Here is a tiny trained network, its code and every weight. The questions are about switching its units off for an input and a class, where a switched-off unit gives its printed mean instead of its output.

import numpy as np


def w(rows, s, z=0):
    codes = np.array(rows[::2]) - 128.0
    scale = np.full(codes.shape[1], s)
    scale[-1] = z or s
    return codes * scale


def norm(h):
    return h / np.sqrt((h * h).mean(-1, keepdims=True) + 1e-5)


def f(y):
    return y / 2 * (1 + np.tanh(0.7978845608 * (y + 0.044715 * y**3)))


def log_softmax(a):
    a = a - a.max(-1, keepdims=True)
    return a - np.log(np.exp(a).sum(-1, keepdims=True))


def net(x, mask):
    res = np.array(x, float).reshape(1, 5) / 4 @ E
    u = 0
    for l in range(4):
        y = f(norm(res) @ A[l][:, :-1].T + A[l][:, -1])
        res = res + np.where(mask[u : u + 14], y, B[l][:, -1]) @ B[l][:, :-1]
        u += 14
    return log_softmax(norm(res)[-1] @ U[:, :-1].T + U[:, -1])


A, B = {}, {}
E = w([
[197,153,176,221,98,151,143,160,89,89,157],'x0',
[240,40,111,144,113,47,2,61,129,169,165],'x1',
[17,72,176,186,147,125,18,156,210,30,181],'x2',
[80,105,189,123,128,201,53,104,29,195,88],'x3',
[153,6,152,136,181,169,213,62,128,75,92],'x4',
],0.009)
A[0] = w([
[93,77,140,131,105,138,120,145,35,149,144,18],'0.n1',
[166,130,60,110,129,106,156,159,196,78,182,57],'0.n2',
[169,146,67,129,125,65,201,145,190,63,175,14],'0.n3',
[88,91,174,112,99,189,92,119,40,166,120,50],'0.n4',
[192,156,192,215,122,130,133,162,74,76,148,29],'0.n5',
[57,101,46,2,188,94,98,95,164,156,87,6],'0.n6',
[217,176,208,238,120,154,139,148,98,93,149,19],'0.n7',
[194,96,127,139,112,60,64,67,146,143,121,42],'0.n8',
[134,64,172,126,176,146,185,65,115,99,122,51],'0.n9',
[119,218,133,111,54,103,62,183,142,180,134,2],'0.n10',
[202,160,95,92,143,144,182,123,81,192,93,11],'0.n11',
[113,192,124,106,101,109,96,137,134,155,174,76],'0.n12',
[91,123,207,111,143,178,82,106,37,177,139,28],'0.n13',
[132,68,159,151,156,149,191,50,141,113,115,28],'0.n14',
],0.0078,0.0084)
B[0] = w([
[113,150,123,157,120,102,131,112,149,129,58,111],'0.n1',
[147,166,181,174,175,144,92,107,177,161,28,210],'0.n2',
[179,186,151,176,162,100,97,110,213,147,12,228],'0.n3',
[184,189,155,186,177,94,123,103,238,131,37,224],'0.n4',
[81,80,91,165,61,191,140,137,178,203,149,180],'0.n5',
[74,53,66,213,21,228,168,139,194,241,173,209],'0.n6',
[67,57,63,183,43,196,160,126,180,231,150,206],'0.n7',
[115,139,183,154,209,70,210,135,96,192,200,251],'0.n8',
[148,116,41,123,157,119,69,254,96,109,103,203],'0.n9',
[157,120,23,131,182,129,92,215,86,91,112,214],'0.n10',
[200,163,126,45,63,177,128,88,147,72,154,253],'0.n11',
[156,53,46,149,202,172,134,179,92,77,88,186],'0.n12',
[189,195,145,181,173,117,109,107,218,128,37,216],'0.n13',
[147,101,43,114,162,132,76,227,95,105,97,174],'0.n14',
],0.0084,0.0026)
A[1] = w([
[68,114,130,173,168,122,113,141,166,116,184,85],'1.n1',
[142,117,113,120,91,135,156,113,156,104,164,79],'1.n2',
[121,215,144,141,83,111,115,90,136,167,170,99],'1.n3',
[139,159,161,3,83,129,98,120,37,11,203,2],'1.n4',
[50,199,178,94,171,137,209,173,72,87,130,48],'1.n5',
[69,87,189,169,202,153,83,162,186,76,122,99],'1.n6',
[131,57,192,118,115,157,154,39,91,134,85,93],'1.n7',
[160,159,133,135,137,84,139,98,186,104,112,41],'1.n8',
[103,164,113,111,104,168,172,134,182,101,50,73],'1.n9',
[172,63,22,128,210,157,112,164,86,56,114,25],'1.n10',
[106,243,70,102,84,86,23,210,77,142,175,18],'1.n11',
[159,79,191,121,110,17,101,72,62,170,182,22],'1.n12',
[63,147,83,104,127,149,177,184,156,103,88,77],'1.n13',
[86,121,163,146,122,188,81,92,21,163,93,92],'1.n14',
],0.0059,0.008)
B[1] = w([
[209,166,121,41,61,159,147,87,93,120,115,161],'1.n1',
[110,144,140,131,138,188,106,110,123,125,97,97],'1.n2',
[141,21,110,122,156,141,157,139,114,93,74,138],'1.n3',
[147,133,161,131,125,162,110,115,179,155,122,114],'1.n4',
[155,117,154,136,186,29,153,101,80,191,213,169],'1.n5',
[199,180,99,1,30,135,152,78,91,110,126,253],'1.n6',
[101,174,31,163,122,80,79,172,106,118,104,135],'1.n7',
[111,133,129,138,143,139,148,133,154,114,99,110],'1.n8',
[168,86,146,168,177,51,114,100,117,181,192,177],'1.n9',
[123,104,112,105,128,122,110,220,86,143,97,142],'1.n10',
[125,90,34,172,168,109,95,168,69,92,81,171],'1.n11',
[122,99,136,160,190,96,124,94,105,150,202,148],'1.n12',
[161,105,146,186,164,30,101,91,88,197,206,180],'1.n13',
[127,174,71,214,134,51,153,82,224,85,41,139],'1.n14',
],0.0074,0.0033)
A[2] = w([
[20,218,178,114,177,168,214,172,108,109,125,108],'2.n1',
[139,65,25,164,172,118,129,182,47,125,92,124],'2.n2',
[99,130,149,143,151,146,99,147,166,88,160,52],'2.n3',
[67,147,174,151,138,138,225,169,100,96,120,69],'2.n4',
[150,2,126,122,174,157,172,112,99,57,78,2],'2.n5',
[40,104,203,138,104,137,26,116,182,20,195,71],'2.n6',
[83,129,224,130,158,225,11,94,14,180,42,33],'2.n7',
[67,100,197,117,78,124,84,136,160,38,179,36],'2.n8',
[154,178,158,145,166,86,93,111,210,144,30,35],'2.n9',
[168,12,151,126,187,181,168,112,106,82,82,36],'2.n10',
[96,148,143,125,118,133,167,160,144,115,108,56],'2.n11',
[90,116,116,75,124,128,52,119,118,32,134,51],'2.n12',
[77,109,86,48,180,125,113,81,163,173,108,46],'2.n13',
[130,124,128,127,144,79,146,158,212,73,144,19],'2.n14',
],0.0076,0.0073)
B[2] = w([
[169,49,145,171,179,33,47,43,112,148,219,220],'2.n1',
[75,128,159,96,165,149,133,183,165,51,157,253],'2.n2',
[140,153,63,145,85,84,168,91,86,144,85,112],'2.n3',
[170,65,97,155,136,76,55,80,113,178,163,159],'2.n4',
[140,109,2,177,161,107,94,209,78,97,107,151],'2.n5',
[177,154,103,54,49,129,206,58,54,69,88,203],'2.n6',
[191,196,41,235,149,36,220,80,247,99,48,172],'2.n7',
[152,160,80,86,76,119,168,95,65,115,114,159],'2.n8',
[138,172,214,126,154,142,127,133,215,108,109,219],'2.n9',
[77,152,17,163,141,106,60,164,119,57,139,155],'2.n10',
[157,116,78,170,121,53,120,103,113,150,121,112],'2.n11',
[186,127,137,77,116,156,161,174,84,144,119,144],'2.n12',
[131,100,97,245,43,131,175,122,135,124,135,137],'2.n13',
[162,177,68,169,114,105,186,77,135,144,53,124],'2.n14',
],0.0082,0.0048)
A[3] = w([
[10,98,122,15,138,112,124,109,164,195,85,3],'3.n1',
[104,129,151,127,128,153,74,111,71,142,102,45],'3.n2',
[153,129,188,203,74,181,123,167,81,109,142,19],'3.n3',
[138,71,199,138,166,52,85,78,109,165,212,50],'3.n4',
[208,142,139,84,133,157,195,111,118,155,107,84],'3.n5',
[121,121,250,61,143,233,112,130,186,156,192,143],'3.n6',
[82,165,146,127,141,190,168,115,53,137,72,78],'3.n7',
[167,131,192,237,39,178,144,180,84,91,137,24],'3.n8',
[89,242,86,157,113,103,47,204,68,148,139,41],'3.n9',
[137,108,120,139,112,147,135,130,131,131,115,71],'3.n10',
[107,137,254,59,163,187,67,231,140,121,114,91],'3.n11',
[71,103,85,166,55,187,161,111,156,178,155,57],'3.n12',
[199,166,125,18,78,169,159,77,54,132,114,7],'3.n13',
[124,76,186,135,137,164,150,119,74,126,88,71],'3.n14',
],0.0093,0.0068)
B[3] = w([
[161,18,44,249,75,191,169,73,162,154,134,131],'3.n1',
[216,111,33,210,126,55,145,57,180,113,65,101],'3.n2',
[143,81,59,169,107,115,143,78,172,184,125,129],'3.n3',
[89,147,212,119,188,103,157,113,52,118,202,248],'3.n4',
[22,145,144,124,72,121,24,94,127,49,113,230],'3.n5',
[104,179,166,67,168,180,81,226,117,95,133,168],'3.n6',
[212,79,60,149,126,43,123,44,157,106,130,125],'3.n7',
[80,46,71,119,114,148,164,75,155,170,133,167],'3.n8',
[134,1,43,113,192,152,120,109,140,47,95,203],'3.n9',
[125,152,101,125,125,123,108,120,142,135,165,107],'3.n10',
[103,164,172,60,137,168,130,186,83,130,139,158],'3.n11',
[92,97,198,129,100,187,151,168,109,184,182,176],'3.n12',
[74,146,153,72,42,132,155,124,53,23,99,253],'3.n13',
[126,128,77,125,164,111,105,123,172,101,111,108],'3.n14',
],0.0083,0.0043)
U = w([
[189,204,159,175,166,90,112,79,249,127,20,181],'0',
[141,72,22,105,186,139,86,236,87,68,121,239],'1',
[145,166,137,33,10,129,144,61,35,89,121,191],'2',
[148,92,192,145,205,45,117,72,59,191,250,30],'3',
[91,53,96,178,36,212,157,119,182,239,167,114],'4',
[83,180,245,65,139,196,99,239,111,144,143,8],'5',
],0.014,0.0017)

Each question gives the input, the list of numbers given to net, and the class t.
The units are the neurons (one row each of A and B). Each row of codes is followed by its name. A weight is (code - 128) times the scale printed after its matrix; where a second scale follows, it is the last column's (A, B and U).
mask holds one flag per neuron, layer by layer. A switched-off neuron (its flag False) gives its mean, the last column of its row in B, instead of its output. The means were averaged over made-up inputs and are rounded, as every weight is.
A unit's drop is (log p(t) with every unit on - log p(t) with that unit switched off) / (log p(t) with every unit on - log p(t) with every unit switched off).
The circuit of an input: a set's keep is (log p(t) with only the set's units on - log p(t) with every unit switched off) / (log p(t) with every unit on - log p(t) with every unit switched off). Starting from the 12 units with the biggest drops (on a tie, the unit counted first), units are removed one at a time, each time the one whose removal leaves the highest keep (on an exact tie, the one counted first), for as long as the keep stays at least 0.8.
circuit, biggest first: the units of the circuit, biggest drop first
k most important neurons: the k neurons with the biggest drops, biggest first
k most important neurons of layer l: the k neurons of layer l with the biggest drops, biggest first
drop when u is switched off: that unit's drop, to one decimal
input [-8,-1,-5,-6,-4], class 4: circuit, biggest first : (0.n6)
input [3,-3,-4,-5,-6], class 1: 3 most important neurons : (0.n10; 3.n9; 0.n4)
input [-6,-2,-7,-6,-7], class 1: 3 most important neurons of layer 1 : (1.n6; 1.n11; 1.n1)
input [3,6,2,-6,-2], class 0: 2 most important neurons of layer 0 : (0.n3; 0.n2)
input [7,7,4,-4,7], class 1: 3 most important neurons : (0.n14; 0.n9; 2.n10)
input [8,5,-1,-5,-7], class 4: 3 most important neurons of layer 0 : (0.n7; 0.n5; 0.n9)
input [-1,1,-3,1,2], class 5: 2 most important neurons of layer 3 : (3.n6; 3.n11)
input [7,0,1,6,-2], class 4: 2 most important neurons of layer 0 : (0.n7; 0.n5)
input [4,6,6,5,6], class 1: 2 most important neurons : (0.n9; 2.n10)
input [8,7,2,-3,-2], class 4: 4 most important neurons : (0.n7; 0.n5; 2.n1; 3.n8)
input [-7,8,-7,-8,7], class 0: 2 most important neurons : (0.n3; 2.n1)
input [0,-5,5,1,4], class 2: 3 most important neurons : (1.n6; 0.n8; 3.n13)
input [2,6,8,6,6], class 2: 2 most important neurons : (2.n6; 1.n6)
input [-5,-5,-6,-8,7], class 0: circuit, biggest first : (0.n3)
input [0,-4,1,-1,-3], class 3: 2 most important neurons : (1.n5; 0.n9)
input [1,-1,-1,-4,-6], class 1: 2 most important neurons : (0.n10; 3.n9)
input [3,-3,2,4,0], class 0: 2 most important neurons of layer 2 : (2.n7; 2.n2)
input [-7,7,7,6,-5], class 2: 2 most important neurons of layer 2 : (2.n6; 2.n1)
input [-7,-7,7,1,2], class 2: 2 most important neurons of layer 2 : (2.n6; 2.n8)
input [1,3,8,6,6], class 2: circuit, biggest first : (2.n6)
input [8,7,-7,-3,-7], class 4: 2 most important neurons of layer 2 : (2.n1; 2.n6)
input [4,-1,-4,5,-5], class 0: 2 most important neurons : (0.n13; 0.n4)
input [7,-5,-7,-8,-7], class 0: 2 most important neurons of layer 0 : (0.n3; 0.n2)
input [-6,3,-1,0,-7], class 1: drop when 0.n10 is switched off : 1.4
input [-1,-7,-5,-4,-4], class 3: drop when 0.n2 is switched off : 0.0
input [7,-7,0,-3,-5], class 3: drop when 2.n1 is switched off : 0.7
input [-7,-5,6,4,-5], class 4: drop when 0.n6 is switched off : 1.5
input [-2,3,0,6,-5], class 0: circuit, biggest first : (2.n7)
